Each row has a class, written as a number after it.
[ -31 -202 -149  259  265   33 -100 -141   24 -171 -230  313  101    9
  265  135  -95  155   31 -181  -33  143  -60   57  208  161 -233 -207
  368   83 -330 -125] => 0
[   7   -3  -57  548   31 -156  213 -167   59 -138 -442  359  276   87
  337   81 -185  112  -97  301  170  194  360  -41  -25  142 -242  367
  862  212   14   94] => 7
[-288 -140  350  747  343    9 -222  250 -279  549  175   35  443  156
 -127  -25  -30 -219 -188  137  353 -111   29  355  107 -208   67   -4
   69  455   21  -95] => 5
[  -1  151   99 -501 -202   87   40 -269  130  339 -232  379  242  -30
  -84 -544  105 -159 -370  164   93  212   39  224  529   83 -281   27
 -217  418  101  116] => 2
[ 378  -94  105 -147 -202 -163 -227  356  157  122  -25  -32  154  325
   31 -213 -101  138   91   66  198   30  -41 -114  196 -168  128  390
  350    7   23  -29] => 4
[  74 -141  -95  115  -51  -82  147  136  436  -30 -406  184  179 -101
 -246  431  296  102  -45  536  630  -29  -76 -218  280   59    0  321
  258 -205 -407  326] => 1
[ -82    4  198  438 -339  297  165   99   23 -250  379 -395   66 -212
 -138   -8  -60 -100  -89   34 -151  230   10  484  318  334  -23  179
   60   35  120 -131] => 1
[-228  105 -292   11 -376   74   93 -201  613  -75  -78  180   75 -239
  279 -166 -349  -67  141  -22  176   68 -197  254  -65  154 -262  338
  130  268  332  252] => 0
[ -46   59   27  -50  -25 -242 -170 -143   -1  259   83  -43  225  131
  196  232   -7  211  265 -611  160  180 -149   61   96  149 -101 -108
   50 -299 -416 -327] => 3
[ -84  101  335  111   62 -534  262  427  159 -170  486 -324  -69   71
   81  194  444   79  -27 -150  281  143  143 -184 -149  -85  241  -71
 -390   37 -120  -33] => 5
[  27  -44  -88  -69  -90 -122  -83  200 -293  298  -85  -99  220   86
   18   76  -31 -242 -316 -183  -63  181 -146  181  331  387  150  -23
  436  -36 -413 -208] => 3
[  -4  437 -399 -431 -119  236 -345  -16  299  262 -250  -12 -214  -76
  262  249   -8 -110 -118   90 -201   30 -122 -418  -22  366  114  283
  370 -240 -202  -31] => 4
[ 220  285 -318  -72 -195  370  -58 -190   -4  371 -531 -182   31  -30
 -389 -368  -90 -368 -476   30  -79  233 -401  286  232  425   10  326
  430   35 -147 -103] => 2
[  -7  134   38  308 -244  -81 -203  -39  109  318 -345 -110  479 -105
 -221   99  220 -138  108  -92  308 -142  -29   -3  113  223 -184  269
  198  247 -241 -180] => 1
[   2  221  245 -278  169  186   19 -165   63  332   80  413  250   84
   56 -314  227    3  157  613 -141 -133  325  278  -74 -371 -274  170
 -461  360  447   -5] => 2
[ 420  161  -38  -52 -134 -359  273  488   22 -202 -120 -208  -28  -56
    2  -18 -483    9  342  152  265  -78    8 -191 -162 -234  -27  364
  248 -361  518  391] => 7
[-197  185  -86  581   42  100 -227 -125  103  253 -227   49  159 -136
  131  391   85   23  148 -452  119  -67  -79  455  106  139 -401  196
   86  133 -121 -289] => 6
[ 292 -199  480  474  247 -350    9  329 -662  -58 -266  150 -135 -187
 -238  -62  274  310 -575 -265  407  156  237 -474   63  127  -37   23
  461  413   53  370] => 6
[ 100   17 -105   -8  312 -288   16  899  -75  128  490 -262   52  233
  328  124  254   98  498  148  102  226 -328  -50  100  -64  313  406
  232   23 -403 -134] => 0
[  33  332  218   14 -338 -135   26    4 -314  269 -107 -558  564  243
   25  128 -215 -343  286  198 -170  230  -38  334  286  -48 -172  135
  189  110 -141 -387] => 0
[-413 -194  206  375  173 -223 -193  109   48  368  529  -94   90   47
  169  528  665  -20 -314 -236  427  156  -87  307  339  155  156 -105
   84  194 -420 -181] => 3
[ -37  -93   67  275  181 -136   45   60  -21  -13  -66   37 -158 -135
   67 -458 -428   18 -294 -140  104   37  -78   65  -39   74  -34  -16
  238  117   95  330] => 8
[ 363 -228 -314  310  -22  -31  190  170   55 -355  158  215  -45  324
  -36 -765  -93  169  -17  133  410  464  -24  541 -208  130  257  659
  445  180  188 -205] => 0
[-463  246  -58  209  232  400 -229  -55  172  310  398    0 -170 -177
  156   16 -435 -177   96  155 -212 -322  179  101 -425   57  294   31
 -394 -411   86   27] => 8
[-249   53 -346 -435  267  393 -126 -331  315  159  169  163 -380  320
  339  107  165  104    0  266 -165   67  254 -408 -254  -31  452 -202
  115 -487 -258 -328] => 5
[  56  281  142  343   32 -133  -99 -337  118  -58 -170 -178  673  418
  119  618  -99 -202  188  354 -226  316 -118  236 -197  -98 -169   27
  377  294 -219 -394] => 2
[-161  -12  157 -142   38   57 -158  -44 -105  761 -154   34  242  109
 -112  -76  110  -46 -123  -33 -138 -337   47 -137 -133   13  217  -33
 -138 -103 -393 -134] => 2
[-552  -59 -167 -367 -117  128   97 -178  142  118  282  -83 -266  -54
  257  192 -146 -140  160   36  301  -91  252  159  129 -171  129 -435
 -345 -552  -80 -243] => 3
[  27   50 -191  -70  -79  426  221 -454  412 -238  201  410   92   31
  206  228 -310    4  127  177 -165  306  176   97  130   99 -159  -53
  345 -107  501  183] => 4
[-101  -38   -7 -365   54  141 -289  233  124  224  -20  163   13 -172
  -97  110  117  -66  -51  -51   -8 -284   -4 -245  -38    9  195 -284
 -535 -170 -241 -139] => 0
[  93  111 -194  100 -345 -118 -195 -374  264 -141 -335 -150 -104  172
    9  156  580  539   79 -373  186  332 -375    2 -241  436  -26  653
  183  -87 -523 -346] => 8
[-111 -115   43  -92 -465 -204  -33  346  350 -289  280 -263  -92   31
  339  132   41  444   97 -266  227  442 -520  149  138   72    5  376
   10    2  -86 -149] => 7
[ -60   38   16  262   30  -10 -227 -222 -106  497  -75 -132  373  195
  155    4 -104  -77   -7 -227 -282  -44 -100   13  -62  236  -44  -48
  510   76 -132 -291] => 4
[ -49  104  105 -146   70   57  110  -74 -260  477  -23  -14 -157 -169
 -125 -110  -61   75  -29 -268   46 -193  179   68 -173  -10   24  -66
 -274 -416   -8   44] => 0
[ -78  -12 -417 -178 -123  183 -132 -407  734   -6  152  319   58   93
  102 -352 -171  148  -19 -403    7  448 -604  279 -265  315   97  256
  171  308 -248  -12] => 8
[ -63 -104   51 -250  294   60   25  744  -99 -169  380 -219 -335 -301
  -27  -58  241  114  -11  154   36  192 -286 -162  194   37  177 -292
 -397  -32 -316 -139] => 6
[ 158 -168 -145   54   18  -58 -169  458  156 -457   96   31 -149 -129
  -58   17  400   31  -91 -163  408  210 -217   21  411  235   12  -69
 -124  153   28 -201] => 2
[-185  119 -115 -608 -203  166 -113  -94   23   83  221   65 -150  -73
  133   86 -163   11   60   12 -124  128   17   75 -125  142  163  -24
 -222 -188  -66  -55] => 8
[ -54  115   12  269 -225  250 -196 -337  195  201  -54    1  342  298
   62   39 -354  -28   96   66 -143  100  -42  338   33   91   51  392
  221 -103 -163 -184] => 2
[-301   64  301 -201 -505 -342  141  365  397 -209  329 -399  441  -45
  141  263 -122  -31  425   92  268  230 -280  -31  -25 -214  -97 -168
 -459  307  -62 -235] => 4
[  83  539 -168 -559 -195 -149  374  223  209  267 -404  255  232    8
  100  738 -195    9  269 -189 -144  -50   25 -650 -192   14   94  250
 -166 -662  -93  348] => 1
[ -61  242 -161  297 -283  -29   87  340   69 -481 -154   56  114 -183
  -28 -215 -291 -130 -317  183    3  328 -370 -186  190  582  146  592
  -51  124  -16  409] => 1
[ 161  -21  -85  198 -102 -474  549   73 -274 -432 -548  -32 -281  -98
  -37 -471  177  159 -127  -10  600  189  192  589   33 -190 -473  357
  149  330   37  -52] => 7
[  38  143 -462 -329   -1   44   77 -216   94  -33  -81  -63 -183 -129
  170  372 -262 -339  170  -28 -137 -112   35  344  352  143 -213 -151
  329 -335 -141  177] => 4
[ -22   55  308  -29   86 -378  102  217 -502   51 -307  -70  430  -95
 -238 -407  379  -81  265 -171 -157 -333  -42 -682 -249 -146 -202 -352
 -525  732    2  -21] => 4
[  70   46  217  570 -517 -393  204 -294   52  152 -433 -310  548  251
  -37 -276 -268   41  -52  176  132  153   43  -30 -210  292   39  725
  746  193 -367  121] => 0
[-131  240   24   36   17   73  -60 -681   99  187 -342   43  334   77
   57  -90 -320 -171  104  545   16  -22  305 -229  136   35 -199  -54
  308 -164 -176   96] => 1
[  39  173    1  -40  186 -124 -262  119 -344  694 -431  -23  162 -146
 -429 -376  647   -6 -274  586  486 -176 -321   56   75  230 -130  403
 -268   89 -249  -27] => 4
[-226 -123 -193 -310  -91  273  -86  116  149  -71   76  106  -27  -60
  180  196 -136 -119   62  138 -271 -192   -7 -269  -24   62  225 -298
 -150 -290   81 -120] => 3
[-403 -124 -273   67 -287  440 -508 -298  170 -302   97  207  254  159
  230  444 -364  -11  287 -177   90  238 -165  -85  263  230   72 -256
  -25 -101  -20 -403] => 5
[-170   70 -198  203   32  200    9 -340  321  361 -399  300  241 -210
  141  346 -138  -61  122 -143   82 -143  -15  161  261  153 -406    5
  297  -95 -105  139] => 0
[  -2 -253  -38  239   53  -41  -58   60   26 -351  334  219  123   21
  106  123 -461  100  -97 -146  -85  176  -78  165  -99  248  230  -70
  102 -186 -109   84] => 7
[ 140 -185 -197   95  287 -200 -315  456  -67   32 -162  372  215  -11
  280  398  241  468   -5   80  106  147 -353  185 -393  364 -140  140
  286    6 -261 -534] => 4
[-105    4 -146  -50  -53   90 -469 -506  345 -193  147   37  -66  -62
  232  289 -452  196   43    8   20  108 -343  145  -83  162 -102  -79
    8 -459   85   70] => 7
[  37   96  -38   46 -247  248 -127 -345  305  -14  237  -16  217   36
   -6  350 -279 -133   51 -172  -91  331   -5  384  120  187  -18   20
  325   46  -70 -132] => 6
[  78   17   -2  211  -12  284 -120 -284   46 -128 -323  126  147  -35
  -36 -205 -222   32  122  225 -265 -152  141 -310  -39  126 -159   69
  298  131  105  135] => 5
[  -3  191  120   16 -120  389  -72  -33   26 -489 -240  428  -63  -17
   19  337  -97  163 -126  -56 -233  166  289 -142 -116 -129  -46  150
 -206  179   15  -68] => 1
[  71  300  -54  -99 -128  132   -5  -94 -240   -2 -146 -160  221   74
 -110  302   -2   12  319  198 -295  127 -176  119 -336   81    8  306
 -131  -95 -254 -225] => 0
[  -5  -29 -386  -59   14  -67 -215   57  -51   37 -235  159  218  163
  269 -121  130  181  530 -121 -139    1 -255 -173  151  340  -44  387
  280  107 -529 -131] => 8
[-361  -57  129   31  -93  448  -91  -11  363  254  734 -357 -189  -16
  -19  -69 -316 -128  113 -294   73   38  133   35   67 -145  434 -385
 -266 -390    0 -304] => 6
[-459 -130 -172  164  150  175  -31   -1  -44 -145  -88  238 -278 -337
  316  183   -8  182  -99  -86  132   76 -152 -121  100  219 -214 -130
  181  244  -41  209] => 5
[ 517  -13 -142  -14 -278 -341  183  213  -73  -39   41 -262  309  202
 -173 -126   49   69  333   29 -111  -19 -323  572 -209  145  -26  622
  200 -126  218  -61] => 1
[ -33  210 -335 -173 -516  700 -219 -131   44 -310 -245  441    9 -206
 -221 -221  -63  -26  -80   61   26  333  -78 -266 -137  428   85  522
   93  555  173  -14] => 4
[-253 -131 -196 -565  -63  315  -55  220  -30  408  -73 -124 -164 -171
 -141 -150  135  -68 -176  -35  235   96 -288 -273  -92   43  269 -497
 -184 -166 -100 -492] => 0
[-579   99  207  -43   -3  274 -203  -97 -134  785  271 -276  -54 -244
 -143 -304 -133 -163 -140  175  270 -161  -38  104   31   56  173 -151
 -453 -249  -11  -51] => 8
[ 119 -164 -382 -291  115  -14  -31  291 -173 -234  -40  134 -115   52
  152  343  125  177  173  350  296  235 -213  299  -26   29  -91  -41
  174 -221   85 -397] => 4
